In the rows, zero is written as 128.
Each row of numbers stands for one thing and depends on some of the facts below. Use the named rows to name the rest.

How the things are related:
plape {Σ=gredos, α=667}
skogun {Σ=duzur, α=667}
plugun {α=662}
steru {Σ=kuzam faflo skogun kifle gubrir, α=662}
kosaster {Σ=kifle kletro, α=662}
duzur {Σ=zodro gredos, α=662}
nivuk {Σ=lapluk, α=547}
kletrak {α=667}
bigul {γ=fesko digri stufozum, α=540}
bubrisim {Σ=fasi brufar, α=540}
gegul {Σ=nivuk reklol, α=250}
lirul {α=250}
noklan {γ=steru sturo kizin, α=667}
kuplen {γ=sastadro tifle, α=547}
kliral {Σ=trokobis fadron, γ=skudil drudrol mistukem nivuk vurono zodro, α=662}
tobas {Σ=dulem, α=690}
trokobis {α=494}
fadron {Σ=mevam kifle plape, α=250}
skubikin {Σ=skudil kifle, α=667}
vukler {γ=pagus tifle plokosal, α=662}
zokul {α=250}
taklilal {Σ=mevam, α=667}
fopes {α=494}
brekezan {α=690}
plovasek {γ=fesko skudil skoflarom skofin katros, α=667}
rudrufli {Σ=riplelu lefe, γ=drudrol skogun zogar buze, α=690}
fato {α=494}
plide {γ=tifle buze kletro fimol, α=547}
brufar {Σ=buze, α=667}
fasi {Σ=fadron buplu gubrir pupek, α=250}
rustun {γ=lirul fesko tipla kadrin katros kletrak, α=667}
sefodra {γ=tradres klaflu kizin, α=667}
klaflu {α=662}
skofin {α=547}
zogar {α=667}
lofal {Σ=lapluk, γ=luri kosaster, α=662}
fimol {α=662}
skoflarom {Σ=mistukem stoni, α=690}
gritam {γ=tobas bridris, α=547}
veme {Σ=kuzam flota, γ=sastadro nivuk, α=662}
fugukul {Σ=skudil plape, α=250}
neram {γ=fesko skofin gubrir, α=547}
buze {Σ=gredos, α=667}
sastadro {α=250}
skeval {Σ=duzur, α=250}
bridris {α=662}
vusku {Σ=flama, γ=skudil duzur skeval plago, α=662}
voka {Σ=skoflarom tobas lefe, γ=skudil grovis skubikin droge, α=540}
brodros {γ=sturo bubrisim skastam skeval gubrir, α=690}
drudrol {Σ=reklol, α=662}
fesko {α=662}
romal {Σ=fadron poram brufar, γ=dulem tipla, α=662}
potus {Σ=lapluk, α=662}
tipla {α=662}
plubrel {α=662}
trugo {γ=fasi faflo fato kifle, α=494}
boplal {γ=grovis skofin droge brekezan, α=494}
totam {α=667}
flabrar {α=494}
mapu {γ=tranar satran bubrisim, α=540}
bona {γ=fadron fesko fese skudil, α=250}
stufozum {α=662}
tegra {γ=totam buze, α=662}
dokim {Σ=skoflarom flama, α=540}
travabro {γ=dresti pagus stufozum potus kletro plago, α=662}
stoni {γ=plugun, α=690}
droge {Σ=stevon sefodra, α=662}
faflo {Σ=droge, α=667}
mistukem {α=662}
satran {α=667}
pupek {α=667}
dresti {α=662}
tobim {γ=fadron skastam, α=250}
fliklemen {Σ=droge, γ=satran kogril, α=662}
skastam {α=494}
poram {Σ=zodro, α=662}
kadrok {Σ=fadron skoflarom zodro lefe, α=250}
lefe {Σ=fadron gredos, γ=skubikin, α=667}
zolum {α=667}
sturo {α=547}
vurono {Σ=nivuk plurevis, α=250}
brupos {α=690}
gredos {Σ=stufozum, γ=tifle, α=540}
flafo {α=662}
pigrak {α=494}
brena {Σ=zodro, α=690}
mari {α=547}
plokosal {α=667}
sutror {γ=zokul skastam, α=662}
droke {γ=dulem sturo duzur klipon, α=667}
dranor {γ=lirul kogril vurono rusken, α=662}
flama {γ=zokul fesko pagus digri fopes, α=690}
setru {α=250}
plago {α=667}
pagus {α=250}
riplelu {Σ=mevam pupek, γ=pigrak flabrar pupek, α=662}
katros {α=662}
reklol {Σ=lapluk, γ=mari sturo kadrin skogun, α=250}
plurevis {Σ=lapluk, γ=digri skastam zogar, α=540}
kledribil {γ=dresti fadron dokim, α=494}
luri {Σ=fato, α=667}
grovis {Σ=kogril lapluk, α=662}
dulem {Σ=kogril fato, α=250}
rusken {α=662}
skudil {Σ=stufozum, α=662}
grukol {γ=lirul kosaster, α=662}
fiplu {γ=tradres fato, α=667}
solotrim {Σ=kliral flota, α=540}
movuk {α=250}
tuto {Σ=kuzam, γ=pigrak satran kadrok taklilal, α=667}
kizin {Σ=lefe, α=494}
gubrir {Σ=grovis gredos, α=690}
kletro {α=540}
buko {γ=zigas skogun brupos, α=690}
kuzam {Σ=rudrufli skoflarom sefodra, α=690}
druklaskom {Σ=dranor, α=540}
trezi {Σ=veme mistukem, γ=trokobis pigrak, α=667}
kifle {Σ=gredos stufozum, α=250}
kogril {Σ=tradres fato, α=667}
tranar {α=667}
kadrin {α=547}
lapluk {Σ=zigas, γ=tranar plugun movuk setru zolum, α=667}
dreskun {Σ=stoni, γ=tipla zogar kizin, α=540}
buplu {Σ=trokobis taklilal, α=540}
mevam {α=662}
fese {Σ=katros, α=662}
klipon {α=540}
zodro {Σ=nivuk, α=540}
stevon {α=662}
fetos {γ=fadron potus bridris, α=494}
tifle {α=662}
ratar {Σ=fadron brena buze, γ=buplu poram plubrel fugukul gegul, α=662}
luskas {γ=taklilal skogun bubrisim skastam, α=662}
zigas {Σ=stastu, α=690}
flota {α=690}
tradres {Σ=stastu, α=540}
vosa {Σ=skudil voka, γ=fopes flafo kifle, α=662}
digri {α=662}
stastu {Σ=luri, α=250}

Some rows with their names:
fesko: [159 159  94 126 130 158 141 151 120 156 151 144 141 128 131 129 149 139
 145 152 112 119 112 144 133  81 134 146 116 108 135  93 102 102 113]
kadrok: [135 185  71 112 126 144 153 130  95 181 155 140 132 128 116 165 136 130
 104 165 131 136 122 175 111  86 159  98 110 155 130  97 116 109  88]
druklaskom: [157 182  91 112 121 162 137 149 117 154 136 147 126 134 118 127 154 135
 126 152 113 111 119 128 129  86 137 123 124 119 138  93 123 113 100]
trugo: [164 169  98 131 102 159 156 156 128 156 149 138 128 140 129 119 156 141
 144 157 108 119 118 132 128  74 140 144 114 122 136  87 116 124 106]
steru: [141 178  89 117 119 166 145 144 120 157 145 141 143 127 112 148 139 131
 139 147 113 120 117 153 130  95 142 126 115 124 134  79 116  99 118]
kadrin: [158 162  95 123 133 161 139 157 119 153 148 143 139 131 129 125 152 140
 143 157 115 115 111 137 134  80 137 144 122 114 134  94 105 103 111]
gegul: [150 165  98 128 126 159 134 146 115 179 149 140 137 125 124 148 159 137
 115 131 108 134 137 147 121  93 143 119 119 132 149 112 112 104  94]
riplelu: [150 166  95 113 112 162 160 132 111 165 139 131 131 120 118 140 134 119
 144 166 120 129 123 146 138  83 147 123 111 136 127  86 124 101  97]
tobim: [165 165  94 129 110 161 143 140 116 161 144 141 125 125 134 116 145 135
 143 150 108 127 115 138 120  79 133 148 113 109 146  98 112 113 103]
lefe: [141 223 104 107  87 170 142 143  79 168 140 143 126 131  99 166 122 126
 126 157 120 124 114 171  95  97 162 117 122 144 153  48 125 104 122]
fliklemen: [150 172  98 117 105 169 156 138 117 160 140 134 139 118 115 136 138 122
 144 153 115 120 118 144 132  90 141 131 116 128 133  94 118 105 100]
tuto: [151 171  90 112 109 166 153 138 116 159 135 132 129 125 114 132 139 120
 138 158 118 123 123 144 130  84 139 122 118 137 131  93 123 107  96]
tipla: [157 159  94 128 131 159 142 153 121 155 151 143 141 128 130 131 149 139
 145 154 112 118 111 143 133  81 137 147 116 109 135  93 102 103 112]
kledribil: [165 168 101 119 108 167 142 149 114 155 144 142 129 133 134 115 148 138
 141 156 112 120 111 134 127  79 131 145 118 120 145  94 110 112 102]
romal: [144 187  95 112  95 166 156 137 107 168 154 142 140 121 120 149 135 125
 130 153 122 120 117 157 124  87 151 122 116 141 135  90 113 110  99]
sturo: [159 162  95 124 134 159 137 156 120 152 150 144 138 131 128 125 153 141
 143 159 114 113 112 140 134  80 136 143 122 114 133  91 104 104 110]
fimol: [159 157  93 125 130 161 138 149 118 155 151 146 142 126 132 129 148 139
 145 153 113 118 112 144 133  82 133 145 117 109 137  91 101 101 112]
mari: [158 161  94 123 134 160 136 157 119 151 150 142 139 131 128 127 152 140
 143 159 114 114 112 138 134  81 137 143 121 114 134  90 106 103 111]
neram: [164 166 104 121 110 167 145 150 115 155 148 142 134 126 131 119 148 134
 146 159 114 114 111 133 130  76 136 147 123 119 139  94 108 111 105]
vukler: [165 164 103 123 106 165 146 143 116 156 151 144 136 123 135 122 145 133
 149 153 113 118 112 140 130  79 135 149 115 114 140  92 105 109 106]

Name these rows:
No name comes twice in this set of rows, the named rows included.
[137 186  71 126 110 152 158 139 128 164 151 144 131 138 111 153 143 135
 124 148 111 128 124 165 117  89 151 114 106 134 131  82 121 114 111] : fasi
[163 160  97 125 120 161 145 147 119 157 151 141 139 125 129 124 146 136
 148 154 112 118 109 140 133  79 136 147 115 110 135  95 104 107 107] : stevon
[137 183  95 125 131 167 150 155 112 155 140 126 141 122 106 147 139 130
 136 141 113 121 105 145 128  95 148 144 127 111 134  93 116  98 122] : kosaster
[155 214 124 124 102 173 123 164  83 164 126 140 122 137  89 160 131 140
 141 152 100 131 114 158  95 103 162 137 127 112 164  23 128  94 150] : plape
[156 166  96 115 116 162 154 139 112 162 133 130 124 125 119 132 142 122
 143 163 118 127 128 139 132  81 142 127 117 136 130  89 125 104  95] : trezi
[157 187  92 109 110 165 144 144 117 156 138 147 123 132 118 127 151 130
 127 153 115 109 119 128 128  83 140 122 123 123 137  97 126 118  94] : dreskun
[153 203 106 126 120 166 116 156  96 164 120 145 118 135  93 155 142 139
 129 140  97 132 121 154  96 104 152 129 124 105 164  46 128  97 138] : gubrir
[127 171  57 107 125 183 147 125 157 131 110 131 130 123  96 124 134 114
 150 120 102 124 121 140 142 112 114 121 108 113 130  93 139  94 120] : dulem
[139 181  62 110 128 154 143 131 122 158 143 149 127 131 116 140 145 128
 118 148 122 118 121 153 120  87 137 111 116 133 130 109 117 112  92] : skoflarom
[162 144 138 129 100 193 120 159 137 183 123 121 156 113  92 136 179 124
 129 106  84 128 165 114 133 116 128 111 137 143 163 123 122  99  81] : lapluk
[137 186  79 110 120 159 149 146 116 159 148 142 135 137 114 146 143 135
 121 156 121 123 119 155 123  89 146 113 116 143 134  88 117 107 104] : kizin
[163 163 104 127 114 162 150 147 114 158 148 135 136 122 130 123 145 132
 148 154 114 119 108 135 131  79 138 154 120 110 137  98 108 110 106] : dranor

The same things again, as new rows of numbers:
Known rows:
setru: [134 118 114 129 149 159 130 137 120 105 109  90 120 132 115 103 114 112
 125 126 142 141 149 131  98 134 136 132 130 144 120 135  95 140 152 120
 116 107 144 119 130 121]
trezi: [125  83 141  46 132  74 168 100 113 141 108 132 160 109 104 123 147 126
 149  86 134 178 137  95 164 168 133  72 158 154 159 105 130 112 151 168
  78 141 174 156 146  69]
dulem: [101 149 141 129  85 132 156 137 164 119 119 164 111 126 133 117 134 165
 140 182 129 102 129 116 126 127 144 130 104 124 133 117 130 153 152 136
 134 112  88  94 112 125]
taklilal: [130 142 129 107 154 131 129  88 160 112 136 103 125 117 130 121 130 140
  67  80 130 120 131 144  72 128  97 121 126 159 145 130 115  87 174 140
 124 161 118 122 151 157]
mevam: [121 123 128 114 206 136  86  87 152 167 136 127  97 133 160 151 147 125
  98  99 102 119 144 155 129  86  95 137 115 102 131 159 133 113 129 115
 138 145 141  99 153 186]
stevon: [112 112 118  76 192 118 115 132 139 141 115 136 104 133 150 124 139 119
 150 140 122 159 136 145 144 121 146  86 104  89 157 118 146 122 137 119
 113 109 153 130 164 115]
rudrufli: [144 106 139 109 114  52 127 109 118 148 144 137 122 121 126 154 128 147
 142  71 113 106 133 143 181 102  89 116 151 138 130 125 123  73 138 145
 128 161 140 147 145 128]
sturo: [138 167 130 163 121 115 156 176 147 103 111 132  88 101 118 120 117 131
 100 159 147 129 126 153  72 141 166 145 102 141 148 130 114 119 178 132
 121  93 118 127 139 149]
skofin: [126 183 119 149 125 112 136 175 124 120 135 136 116 111 122 117 110 112
  96 130 165 143 134 119  88 142 159 144 105 119 142 142 116 143 103 107
 135  90 124 134 131 128]
stufozum: [147 165 123 151 184 103  82  90 159 143 187 114 103 150 173 148 128 133
  69 104  88  97 121 161 101  98  82 148 108 103 129 139 150 111 115  96
 159 156 115  96 156 193]
skoflarom: [115 140 142  59 136  49 132 146 168 140 124 170 112 112 139 105 146 132
 140 124 136 181 137 121 148 100 139  82 102  70 186 117 143 119  96 131
 111 132 124 142 192  83]
voka: [117 116 145 105 116  38 140 109  92 181 151 160 131 126 123 156 141 127
 165  83 138 136 179 109 179 118 126 101 145 107 156  87 133 140  74 131
 146 119 126 124 101 103]
gubrir: [131 170 153 139  87  78 131  98 180 127 151 151 112 131 137 132 133 160
 110 118 125  76 142 125 113 108  91 138 118 132 147 127 112 120 118 147
 152 160  88 103 137 142]
brufar: [120 145 150 120 157 118 132  74 137 142 139 124 145 110 138 142 139 139
  75  82 118 120 125 133 124 126  87 166 159 139 123 144 106 109 124 130
 130 166 141 120 140 167]
buko: [146 105 117 146 109 138 132 153 107 118 101 104 126 125 120 121 119 119
 161 113 135 109 113 155 165 102 117 141 135 149  99 141  97 102 140 142
 110 120 145 152 130 119]
plurevis: [112  99 131 183  86 120 155 147 142 142 140 167 124 144 159 139 131 156
 197 150 116  61 134 131 192 113 136 137 145 143  87  92 114 163 162 116
 148 116  93  89  79 122]
tradres: [100 119 118 164  99 135 140 124 200 115 107 178 110 140 126 115 146 149
 162 216 111  92 139 142 144 139 169 142 147 102 107 134 119 179 140 132
 156  84 105  84 121 129]
fese: [137 126 126 132 110 147 112 154  86 127 138 115 121 140 106 133 106 114
 130 146 142 127 109 102  81 142 155 119 113 132 145 119 150 145 102 108
 128 113 116 134  89 114]
zolum: [133 126 121 111 145 175 135 137 130 103 101  98 143 124 118  96 119 111
 108 115 143 158 124 121  96 140 130 138 136 153 125 134 105 135 149 120
 100 129 143 137 142 117]
pupek: [106 144 135 102 190 129 128  80 174 130 122 109 132 118 157 116 132 131
  78  95 113 147 128 141 108 103  77 149 133 128 147 151  99 107 153 121
 129 149 139 110 172 158]

Rows to name:
No name comes twice in this set of rows, the named rows included.
[118 128 149 116 126 149 120  72 149 131 136 132 128 162 120 133 141 140
 120 156  96 119 156 108 129 157 112 124 144 136 122 128 133 177 119 129
 147 144 120  86 120 133] : poram
[159  96 130 119 116  63 123 112 112 152 148 130 117 140 100 149 132 118
 130 101 119 153 178 124 124 154 140  99 167 128 146 122 134 111 129 147
 143 124 145 134 114 117] : solotrim
[147 102 148  87  88  79 163  71 127 124 153 128 134 146  92 137 124 144
 127 109 124 145 195  90  92 182 111  95 160 195 164  93 122 120 176 163
 132 157 143 114 117 109] : kadrok
[ 84 188 134 153 118 126 172 111 164  95 132 166 136 135 166  86 117 165
 123 159 145  89 144  96 141 140 128 156 116 137 123 122 102 186 124 102
 160 122 101  75 128 120] : nivuk
[136 108 147 134 153 102 114 112  67 181 156 132 130 137 129 180 140 134
 137  58 124 124 159 123 160 110  84 114 130 139 129 104 129 104 104 129
 134 143 131 132  98 147] : kliral
[109 128 147  77 149  97 136  98 163 130  95 145 126  96 112 137 138 131
 112 162 116 177 109 136 139 162 149 105 150  99 147 143 143 109 135 149
 117 133 147 147 159 108] : faflo
[105 154 159 119 163  89 120  53 116 166 141 133 148 103 148 154 145 142
  91  60 125 119 138 119 150 113  70 144 141 121 139 137 123 108 101 133
 137 170 131 120 148 152] : lefe
[124 103 140  65 141  40 125 112 161 146 118 144 115 116 116 122 141 129
 149 118 118 164 152 134 159 120 123  66 130  89 168 129 130 105 113 149
 105 146 154 147 184  91] : kuzam
[140 114 131 151 141 101 110  82 144 150 139 119 111 147 100 131 132 101
 100 113 107 139 179 139 108 147 131 125 165 122 136 154 122 133 106 133
 151 130 155 115 129 134] : buplu
[131 162 136 137 158  99 111  58 169 140 151 127  86 125 127 154 146 133
  55 123  95 119 138 175  99 129 106 160 160 111 125 160 136 100 118 134
 163 154 139 108 138 187] : kifle

Now the same things, written a new way:
Some rows with their names:
vosa: [133 105 135 149 124 113 162 125 122 105 118 128 104 112 109 106 145 129
 114 117 103 138 134 145 140 129 144 139 142 153 129 132 131]
reklol: [158 116 248 130 143  86 159 114 103 103  82 135  72 125  64 114 145 121
 163 142 123 107 122 113 172 137 139 130 125  86 216 201 122]
veme: [147 109 146 160 120 101 151 129 115 103 127 129 104 114 109 101 116 131
 119 117 101 146 141 148 137 140 148 132 141 173 124 137 116]
skogun: [134 117 129 143 137  79 136 100 124  95 124 132 102 108 147 110  86 124
 123 117  71 143 118 137 150 134 124 157 138 142 137 122 127]
zodro: [149  98 140 145 139  98 117  95  99  79 137 165 119 105 148 121  58 118
 147 130  59 139 101 141 166 162 113 142 123 147 171 130 171]
gredos: [ 38 115 178 193  94 106 215  79 123  95 148 146  76  81 158 165 100 105
 117 102 129 191 135 143 138 132 125 133 195 124 103 200 202]
tifle: [136 132 149 165 117 109 141 112 126 131 181 123 130  96 140 167 105 145
 117 131 172 134 144 145 110 133 122 106 132 147  93 193 109]
brufar: [124 111 115 147 134 115 130 102 124  98 124 126 105 109 144 122  79 119
 114 117  98 148 122 143 140 127 129 154 137 138 140 129 134]
digri: [148 123 107 133 135 128 129 121 139 129 153 119 139 101 132 160 150 155
 124 129 157 111 128 143 121 121 123 124 120 122 108 146 131]
fimol: [145 122 124 140 130 127 131 124 133 127 163 120 135 108 144 151 129 143
 124 131 160 122 133 139 104 124 120 116 117 128 106 156 118]
stastu: [138 105 100 154 134 100 126 127 120 125 106  90 108 124 136 118  69 126
 117 124 146 159 139 130 140 116 157 160 141 128 155 131  80]
skubikin: [116 102 112 148 132 140 136 114 125 102 117 115 103 114 141 119  79 112
 106 115 117 161 126 139 127 113 133 157 138 130 142 139 122]
fliklemen: [148 102 148 141 121  98 141 148 118 109 108 130 107 133 122  82 134 102
 124 114  96 141 131 145 127 129 144 132 130 157 136 134 125]
sastadro: [142 120 146 140 126 122 122 108 127 135 153 116 147 122 168 147 113 141
 142 128 184 126 134 139 123 142 128 125 129 118 124 159 110]
kogril: [138 104  88 157 129 107 129 155 126 122 104  90  94 127 117 118  69 104
 103 121 145 164 139 134 116 100 154 152 128 126 141 156  68]
rudrufli: [151 119 164 142 132  51 155  96 122  97 112 132 102 117 127  73 144 145
 130 113  75 132 135 145 181 153 144 146 147 168 123 101 131]
plurevis: [160 129 189 138 132  41 156 141  99 112  94 142  61 115  41 163 169 134
 170 138 103  98 111 120 185 128 142 122 121  71 204 219 150]
fugukul: [114 106 125 151 131 115 128  99 121 113 117 113 111 118 160 122  74 118
 119 120 126 156 125 133 143 124 137 160 150 125 154 123 127]
dresti: [144 120 115 132 128 128 123 130 133 131 159 121 138 115 141 155 130 142
 118 128 158 119 129 142 109 121 122 118 116 124 115 154 126]
stoni: [155 113 167 126 122 117 136 131 131 132 134 122 141 131 139 108 186 136
 137 122 170 111 141 148 130 147 137 117 122 129 105 140 122]

Rows to name:
No name comes twice in this set of rows, the named rows included.
[132 108 124 141 137 104 123  88 117 110 118 128 116 116 159 121  71 124
 128 120  98 138 116 136 156 134 132 156 145 132 162 111 135] : skeval
[141 101 157 145 138 107 172 107 122  77 117 141 112 101 116  80 147 143
 119 120  69 136 132 146 154 152 134 144 140 173 122  89 136] : romal
[145 129 175 159 111 113 165 121 127 126 167 128 131 104 116 151 166 152
 130 126 165 126 148 152 124 151 134  99 135 150  84 186 128] : vukler
[145 107 107 154 134 110 125 118 120 104 117 118 108 116 132 119  71 120
 119 121 107 153 125 140 137 122 139 156 131 143 140 134  99] : faflo
[139 110 124 149 135 116 134 111 117 104 122 129  97 112 118 130  87 123
 117 130 100 138 122 136 133 118 127 139 127 140 152 149 117] : drudrol
[142 102  96 149 134 123 126 128 121 106 120 119 107 113 125 121  81 126
 110 125 107 144 128 142 128 116 139 147 128 153 140 129 108] : droge
[145 111 113 134 135 152 132 126 137 124 155 123 142 110 138 140 139 146
 122 131 165 120 133 141 108 123 122 123 112 126 109 143 121] : katros
[155 119 168 138 121 105 160 135 134 121 154 128 135 110 125 126 186 150
 133 126 159 118 143 146 123 144 129 107 124 138  95 147 123] : tegra
[150 111 164 122 127 125 151 140 136 118 140 124 141 122 128 112 190 140
 141 122 162 123 141 144 123 152 130 117 117 126  99 143 117] : fiplu
[147 110 129 133 138 135 144 125 138 115 153 122 143  97 138 131 149 149
 121 135 158 118 138 135 110 130 120 125 113 126 102 140 111] : tipla

